Below is a small trained network, with its code and all its weights. Each question gives an input and a class and asks what happens when units are switched off, that is, made to give their printed mean instead of their output.

import numpy as np


def w(rows, s, z=0):
    codes = np.array(rows[::2]) - 128.0
    scale = np.full(codes.shape[1], s)
    scale[-1] = z or s
    return codes * scale


def f(y):
    return y / 2 * (1 + np.tanh(0.7978845608 * (y + 0.044715 * y**3)))


def log_softmax(a):
    a = a - a.max(-1, keepdims=True)
    return a - np.log(np.exp(a).sum(-1, keepdims=True))


def net(x, mask):
    res = np.array(x, float).reshape(1, 6) / 4 @ E
    y = f(res @ A[0][:, :-1].T + A[0][:, -1])
    res = res + np.where(mask, y, B[0][:, -1]) @ B[0][:, :-1]
    return log_softmax(res[-1] @ U[:, :-1].T + U[:, -1])


A, B = {}, {}
E = w([
[126,206,210,44,136,33,96,31,122],'x0',
[142,113,207,140,80,131,177,145,116],'x1',
[119,219,87,157,126,45,198,189,174],'x2',
[210,122,61,82,97,166,208,28,165],'x3',
[24,78,86,2,65,121,161,161,105],'x4',
[12,204,155,157,69,228,113,66,229],'x5',
],0.0063)
A[0] = w([
[159,46,167,101,169,208,34,53,61,115],'neuron 1',
[60,94,121,44,72,105,176,164,87,12],'neuron 2',
[132,79,84,188,110,172,168,192,108,51],'neuron 3',
[118,60,67,189,127,155,167,173,124,47],'neuron 4',
[199,172,106,219,203,122,65,93,131,1],'neuron 5',
[77,134,165,186,156,72,44,204,80,3],'neuron 6',
[130,159,177,89,129,64,123,79,111,50],'neuron 7',
[192,89,132,116,132,75,135,153,72,57],'neuron 8',
[130,162,166,84,140,68,112,81,119,62],'neuron 9',
[217,122,76,91,90,141,204,56,151,45],'neuron 10',
[194,125,67,110,114,146,189,49,159,11],'neuron 11',
[126,158,161,76,116,63,114,78,118,47],'neuron 12',
[46,108,2,30,137,111,90,129,121,63],'neuron 13',
[125,152,185,96,129,68,131,80,114,51],'neuron 14',
[151,214,69,156,162,42,186,164,170,24],'neuron 15',
[177,87,116,112,157,75,147,145,66,42],'neuron 16',
[175,93,86,105,174,78,126,145,73,78],'neuron 17',
],0.0072,0.0034)
B[0] = w([
[89,125,67,99,45,26,243,222,160,254],'neuron 1',
[210,46,248,213,138,151,175,101,157,218],'neuron 2',
[166,119,78,38,171,187,76,170,165,197],'neuron 3',
[158,116,96,58,165,171,86,162,157,191],'neuron 4',
[205,49,255,174,114,150,216,112,160,204],'neuron 5',
[62,109,172,87,201,130,132,131,59,208],'neuron 6',
[163,99,87,80,151,185,96,183,156,192],'neuron 7',
[63,184,147,157,79,175,110,63,184,190],'neuron 8',
[154,101,74,75,160,179,101,179,168,191],'neuron 9',
[40,119,171,105,216,117,112,141,39,220],'neuron 10',
[50,105,190,94,195,128,129,147,76,194],'neuron 11',
[167,111,85,91,158,191,99,166,165,192],'neuron 12',
[205,92,222,195,111,113,165,83,125,228],'neuron 13',
[171,87,96,76,136,189,84,189,154,186],'neuron 14',
[93,108,106,89,56,69,206,193,138,224],'neuron 15',
[73,187,141,151,87,169,108,67,192,189],'neuron 16',
[66,225,138,166,77,187,88,79,183,198],'neuron 17',
],0.0082,0.005)
U = w([
[227,93,213,176,133,138,158,106,134,96],'0',
[183,123,47,86,172,180,66,172,147,103],'1',
[29,201,123,156,77,188,96,52,186,115],'2',
[46,125,152,113,222,109,113,140,10,98],'3',
[149,139,113,139,120,105,116,118,105,250],'4',
[108,125,72,114,69,36,189,188,133,96],'5',
[184,159,42,178,121,60,67,69,48,143],'6',
],0.012,0.017)

Each question gives the input, the list of numbers given to net, and the class t.
The units are the neurons (one row each of A and B). Each row of codes is followed by its name. A weight is (code - 128) times the scale printed after its matrix; where a second scale follows, it is the last column's (A, B and U).
mask holds one flag per neuron, in row order. A switched-off neuron (its flag False) gives its mean, the last column of its row in B, instead of its output. The means were averaged over made-up inputs and are rounded, as every weight is.
A unit's drop is (log p(t) with every unit on - log p(t) with that unit switched off) / (log p(t) with every unit on - log p(t) with every unit switched off).
The circuit of an input: a set's keep is (log p(t) with only the set's units on - log p(t) with every unit switched off) / (log p(t) with every unit on - log p(t) with every unit switched off). Starting from the 12 units with the biggest drops (on a tie, the unit counted first), units are removed one at a time, each time the one whose removal leaves the highest keep (on an exact tie, the one counted first), for as long as the keep stays at least 0.8.
circuit, biggest first: the units of the circuit, biggest drop first
unit that matters most: the unit with the biggest drop
k most important neurons: the k neurons with the biggest drops, biggest first
drop when u is switched off: that unit's drop, to one decimal
input [1,-1,-1,5,4,1], class 3: circuit, biggest first	neuron 10; neuron 11
input [-4,1,4,7,8,1], class 0: circuit, biggest first	neuron 2
input [3,-6,3,1,2,-6], class 2: circuit, biggest first	neuron 17; neuron 16
input [-2,-3,3,1,5,-2], class 0: circuit, biggest first	neuron 13; neuron 2
input [0,-2,2,-8,-6,-8], class 2: circuit, biggest first	neuron 17; neuron 8
input [6,-3,8,8,-3,7], class 3: circuit, biggest first	neuron 10; neuron 11
input [0,-6,3,-4,-6,-3], class 0: 2 most important neurons	neuron 5; neuron 1
input [-2,7,7,8,3,-6], class 3: 3 most important neurons	neuron 10; neuron 11; neuron 1
input [5,1,8,-8,2,6], class 3: 2 most important neurons	neuron 6; neuron 1
input [-4,7,-7,7,4,2], class 3: 3 most important neurons	neuron 10; neuron 11; neuron 15
input [6,-6,-1,8,8,-1], class 0: 2 most important neurons	neuron 13; neuron 2
input [6,-7,-2,-8,7,7], class 3: 3 most important neurons	neuron 6; neuron 5; neuron 17
input [-7,4,7,-8,5,3], class 3: 2 most important neurons	neuron 6; neuron 1
input [4,8,6,-2,-8,8], class 0: circuit, biggest first	neuron 5
input [-7,-8,-4,8,7,-7], class 3: 3 most important neurons	neuron 10; neuron 11; neuron 5
input [2,5,6,6,7,1], class 0: 3 most important neurons	neuron 2; neuron 1; neuron 13
input [3,0,-1,7,7,-2], class 0: 3 most important neurons	neuron 2; neuron 13; neuron 6
input [-8,-8,2,-4,-4,5], class 1: 2 most important neurons	neuron 3; neuron 4
input [3,3,-3,-8,-7,0], class 3: 3 most important neurons	neuron 6; neuron 2; neuron 13
input [2,0,0,6,3,4], class 3: unit that matters most	neuron 10
input [-8,-3,7,-2,-5,-5], class 1: 3 most important neurons	neuron 3; neuron 4; neuron 1
input [-5,5,-6,7,5,-8], class 2: drop when neuron 17 is switched off	0.3
input [-2,7,-1,-4,-6,-7], class 2: drop when neuron 15 is switched off	0.0
input [-4,-6,-7,6,1,-5], class 5: drop when neuron 6 is switched off	0.1
input [-7,7,2,7,2,-7], class 1: drop when neuron 4 is switched off	1.1
